Trace:
Each answer is a row, close to the row of the state it stands for.
[  0   8 -25  -6 -11 -20  31  23 -50   3 -16  31 -27  -4   1   7  12  -7 -37  14   1  17]
$ [  2  10 -26  -1 -11 -25  34  18 -49   4 -18  30 -31  -6   0   4   9  -8 -31  13   2  18]
! [  2   9 -23  -3  -9 -23  30  22 -51   2 -17  31 -26  -3   0   8  12  -9 -36  16   2  18]
& [ -9 -10 -27 -11  -8 -16  27  36 -48   1  -5  17 -16  14  12  19   5  -2 -37  23  -7  25]
! [-13 -17 -30 -13  -4 -16  27  34 -43  -2   1   6 -14  18  13  23  -3   0 -40  25  -5  27]
@ [-20 -25 -31 -13  -2 -18  27  24 -31  -5   8 -15  -5  18  12  29 -22   0 -27  29 -10  28]
! [-18 -26 -30  -9  -1 -22  27  17 -23  -1  12 -26  -4  15   7  30 -32  -3 -17  32 -12  28]
& [-15 -18 -18   1  -7 -31  27 -16   3   5   8 -43  -3  -4 -11  18 -51 -15  15  25  -7  20]
@ [ -3   3  -8  12  -9 -35  25 -38  14   6  -1 -37  -8 -19 -22   1 -42 -19  32  13   1   9]
[ 10  26   4  18 -12 -22  12 -44  24   5 -10 -15 -11 -32 -28 -17 -24 -19  39  -9   7  -4]
$ [  3  13   0  14 -13 -30  19 -42  21   6  -7 -28  -9 -28 -25  -8 -37 -19  35   1   2  -1]
$ [ -3   1  -8  10  -8 -33  24 -36  18   6   0 -39  -5 -21 -22  -1 -47 -19  30   7   2   7]
& [ 17  30  14  19 -11 -18   4 -44  27   6 -13  -4 -10 -36 -25 -23 -13 -16  36 -15  10 -14]
@ [ 23  34  21  17  -5   3 -14 -32  23   4 -16  19  -6 -29 -18 -30  14  -5  29 -27  11 -25]
@ [ 21  28  28  12   2  23 -28 -16  24   0 -11  29   3 -15  -5 -26  35   5  15 -31  11 -29]
$ [ 23  31  26  15  -3  14 -19 -24  23   4 -14  24  -2 -23 -11 -31  25  -1  22 -31  13 -26]
& [ 13  15  29   1  11  37 -39   0  23  -3  -2  24  14   2   6 -21  35  13   9 -27   5 -27]
@ [  6  -5  30  -3  15  43 -44   5  29  -4   9  11  25  14  11 -12  30  20   6 -21   2 -23]
[  7  -2  29  -5  15  44 -44   9  31  -3   9   9  25  15  13 -13  30  19   5 -23   2 -25]
$ [  9   4  29  -1  14  41 -42   5  25  -5   5  16  21   9  11 -16  35  17   8 -24   4 -25]
$ [ 14  14  30   4   9  34 -38  -1  25  -3  -1  24  14   1   5 -21  38  15   8 -30   6 -29]
! [ 11   5  29   2  12  43 -43   3  28  -5   5  17  22  10   8 -15  36  19   7 -25   5 -26]
! [  5  -1  28  -3  16  43 -45   7  28  -6   9   8  26  13  12 -13  26  20   5 -23   3 -25]
@ [ -1 -12  25  -5  18  42 -43   4  35  -6  17  -7  31  18  13  -5  16  20  11 -19  -3 -21]
! [ -2 -16  26  -7  18  40 -42   3  41  -6  19 -14  32  16  15  -2   8  18  16 -12  -4 -19]
! [ -4 -17  25  -3  18  36 -40  -4  42  -6  23 -20  32  18  10  -2   2  16  20 -15  -3 -19]
& [ -3 -12  25   1  14  27 -36 -17  49  -4  19 -30  31   7   3  -5  -6  13  29 -14  -2 -16]
[-16 -23 -31 -13  -3 -15  24  33 -39  -3   5  -4  -7  22  12  28 -10   0 -34  28 -10  27]
! [-21 -27 -31 -10  -1 -17  27  27 -33   0   9 -14  -3  20   9  29 -20  -1 -26  30 -11  28]
@ [-20 -27 -30  -7  -3 -23  26   9 -16  -1  12 -36  -1  11   2  30 -38  -4  -7  29 -12  25]
$ [-22 -26 -28 -12  -2 -20  28  21 -23   0  13 -27  -4  14   6  30 -31  -2 -19  33 -10  30]
$ [-21 -25 -30 -13  -2 -17  26  27 -31  -2  10 -17  -5  17  11  30 -20  -1 -27  30 -12  28]
$ [-17 -22 -29 -13  -3 -16  26  32 -41  -2   4  -4  -9  19  11  28 -13   0 -33  27  -9  29]
$ [-13 -17 -29 -15  -3 -15  27  33 -45  -1   0   6 -13  20  13  24  -2  -1 -39  22  -8  28]
$ [-10 -10 -28 -10  -4 -14  26  35 -48  -1  -6  14 -17  13  13  17   4   1 -41  22  -7  23]
$ [ -6  -5 -26  -7  -5 -17  28  33 -49   1  -8  22 -20   9   8  13   8  -2 -42  21  -4  22]
[  1 -11  24   2  12  27 -36 -16  51  -4  18 -26  30   9   2  -3  -7  11  32 -11  -3 -16]
! [ -1 -11  25   3  13  23 -33 -19  51  -2  17 -29  31   3  -3  -6  -8   8  35 -13  -1 -18]
$ [ -2 -13  24   1  16  28 -39 -16  47  -2  20 -30  31   9   2  -4  -7  13  32 -13  -2 -16]
! [ -2  -8  26   3  12  24 -32 -21  52  -1  16 -28  27   5  -1  -8  -8  10  34 -13  -1 -17]
$ [ -5 -11  25   1  12  26 -33 -17  51  -3  19 -29  30   9   2  -3 -11  11  32 -15  -4 -15]
! [  0  -9  22   2  11  24 -33 -20  50  -2  19 -29  31   5   0  -6  -9   9  34 -15  -1 -16]
$ [ -4 -12  24   0  13  27 -34 -15  50  -5  19 -30  30  10   4  -2  -9  10  28 -14  -2 -18]
! [ -2  -6  24   3  11  25 -32 -22  52  -2  19 -29  30   4  -2  -7  -7   9  34 -13   0 -17]
$ [ -2 -12  25  -1  13  28 -35 -16  49  -4  21 -31  30   8   3  -2  -7  12  30 -12  -4 -16]
[ 14  14  30   5  10  35 -41  -4  25  -2  -2  23  17   4   5 -22  37  15   7 -29   6 -28]
$ [ 19  20  31   6   7  31 -36  -9  23  -3  -8  27   7  -8   0 -26  38  10  11 -34   7 -28]
& [  5  -1  29  -4  15  43 -45   5  30  -6  10  10  26  14  11 -11  29  21   8 -23   1 -24]
& [ -4 -16  23  -4  16  39 -42   3  37  -7  20 -13  34  20  12  -5  12  20  17 -14  -2 -17]
& [ -4 -16  24   0  14  32 -37 -12  48  -5  20 -27  31   9   4  -4  -6  14  28 -11  -2 -16]
! [ -2 -13  24  -1  14  26 -33 -17  49  -3  20 -31  30   7   2  -5  -9  11  30 -13  -3 -15]
! [  0  -8  26   1  10  25 -35 -20  52  -3  19 -30  29   6   0 -10  -9   9  35 -13   0 -19]
$ [ -1 -12  23   1  13  28 -37 -19  51  -4  19 -30  34   8   2  -5  -6  13  31 -14  -4 -17]
$ [ -5 -17  25  -1  15  30 -36 -13  47  -4  24 -28  32  11   5  -4  -4  13  27 -13  -4 -17]
[ 13  11  30   3   9  40 -38  -1  26  -4  -2  23  14   3   5 -21  36  13   9 -30   6 -26]
@ [  8  -2  27  -5  17  44 -45   4  29  -2   9  13  24  12  14 -12  29  20   7 -22  -1 -23]
& [  0 -16  27  -6  17  39 -43   1  38  -6  20 -16  32  19  12  -2  10  19  15 -15  -4 -18]
$ [  0 -13  23  -6  19  41 -45   6  37  -6  18  -6  31  19  14  -4  16  21  10 -17  -1 -20]
@ [ -2 -17  23  -4  16  36 -39  -1  43  -5  22 -20  31  18   9  -1   3  18  18 -14  -4 -17]
! [ -6 -17  25  -2  15  32 -36  -7  44  -3  22 -24  32  15   8  -2  -2  16  23 -13  -4 -17]
$ [ -5 -15  24  -3  19  37 -39  -3  41  -6  22 -20  33  17  10  -2   5  15  16 -14  -4 -16]
@ [ -5 -15  26  -3  15  32 -37 -12  47  -4  21 -27  31  11   3  -3  -4  13  27 -11  -3 -17]
$ [ -5 -16  23  -2  15  34 -38  -8  45  -4  25 -25  34  12   7  -1   1  15  23  -9  -4 -16]
[ 22  35  26  13  -1  15 -19 -24  22   4 -14  25  -3 -24 -11 -30  25  -2  22 -34  11 -27]
! [ 20  25  30  10   3  23 -29 -18  22   2 -10  26   3 -15  -5 -28  31   5  18 -31  11 -29]
! [ 19  21  29   7   6  30 -37  -8  25  -3  -9  27  11  -9   0 -25  34  11  12 -32   9 -29]
! [ 15  13  31   3  11  37 -38  -1  25  -3  -2  23  13   1   6 -21  38  13   8 -29   5 -26]
& [  2  -8  29  -3  17  43 -44   3  35  -5  13   3  29  17  14  -8  22  19  10 -21   1 -20]
& [ -3 -15  25  -2  18  37 -41  -3  42  -5  21 -19  32  17   7  -2   2  17  18 -12  -4 -19]
& [ -3 -15  25   1  11  26 -35 -17  48  -3  20 -28  31   8   1  -6  -6  12  32 -12   0 -16]
$ [ -4 -15  25  -1  15  30 -38 -11  49  -4  21 -28  33  11   7  -3  -7  15  27 -11  -1 -16]
$ [ -3 -18  24  -2  16  35 -38  -8  44  -6  23 -25  33  15   7  -3   0  15  22 -11  -2 -16]
[ -1  -9  24   2  11  25 -34 -21  51  -2  18 -28  30   2  -1  -5  -8  10  35 -16  -1 -17]
$ [ -2 -12  26   2  15  27 -35 -18  50  -5  19 -30  30   8   0  -2  -9  12  32 -14  -2 -16]
$ [ -3 -15  25   0  14  31 -36 -12  47  -6  20 -29  32  10   3  -2  -5  12  28 -12  -4 -17]
! [ -3 -13  26   0  13  29 -33 -15  48  -2  19 -31  33   8   0  -6  -9  10  32 -15  -2 -17]
$ [ -2 -15  25  -1  13  31 -35 -12  47  -3  23 -28  34  12   4  -6  -5  14  28 -12  -3 -15]
$ [ -2 -19  27  -2  16  33 -38  -7  45  -4  23 -25  34  15   7  -2  -1  15  25 -12  -3 -17]
@ [ -2 -13  24   1  13  26 -35 -17  49  -3  20 -28  31   8   1  -8  -8  10  31 -13  -1 -18]
$ [ -2 -12  26   1  16  30 -37 -11  47  -4  21 -27  35  11   3  -2  -5  13  28 -12  -2 -17]
$ [ -4 -17  25  -4  15  32 -39  -6  45  -6  22 -26  34  18   5  -5  -1  17  25 -14  -6 -17]
[ 10  24   6  18 -11 -26  13 -45  24   5 -12 -15 -10 -34 -26 -16 -25 -19  38  -8   9  -8]
& [ 21  35  24  17  -5   2 -12 -34  23   4 -15  17  -8 -28 -17 -32  14  -8  28 -26  15 -24]

The states form a chain of 37.
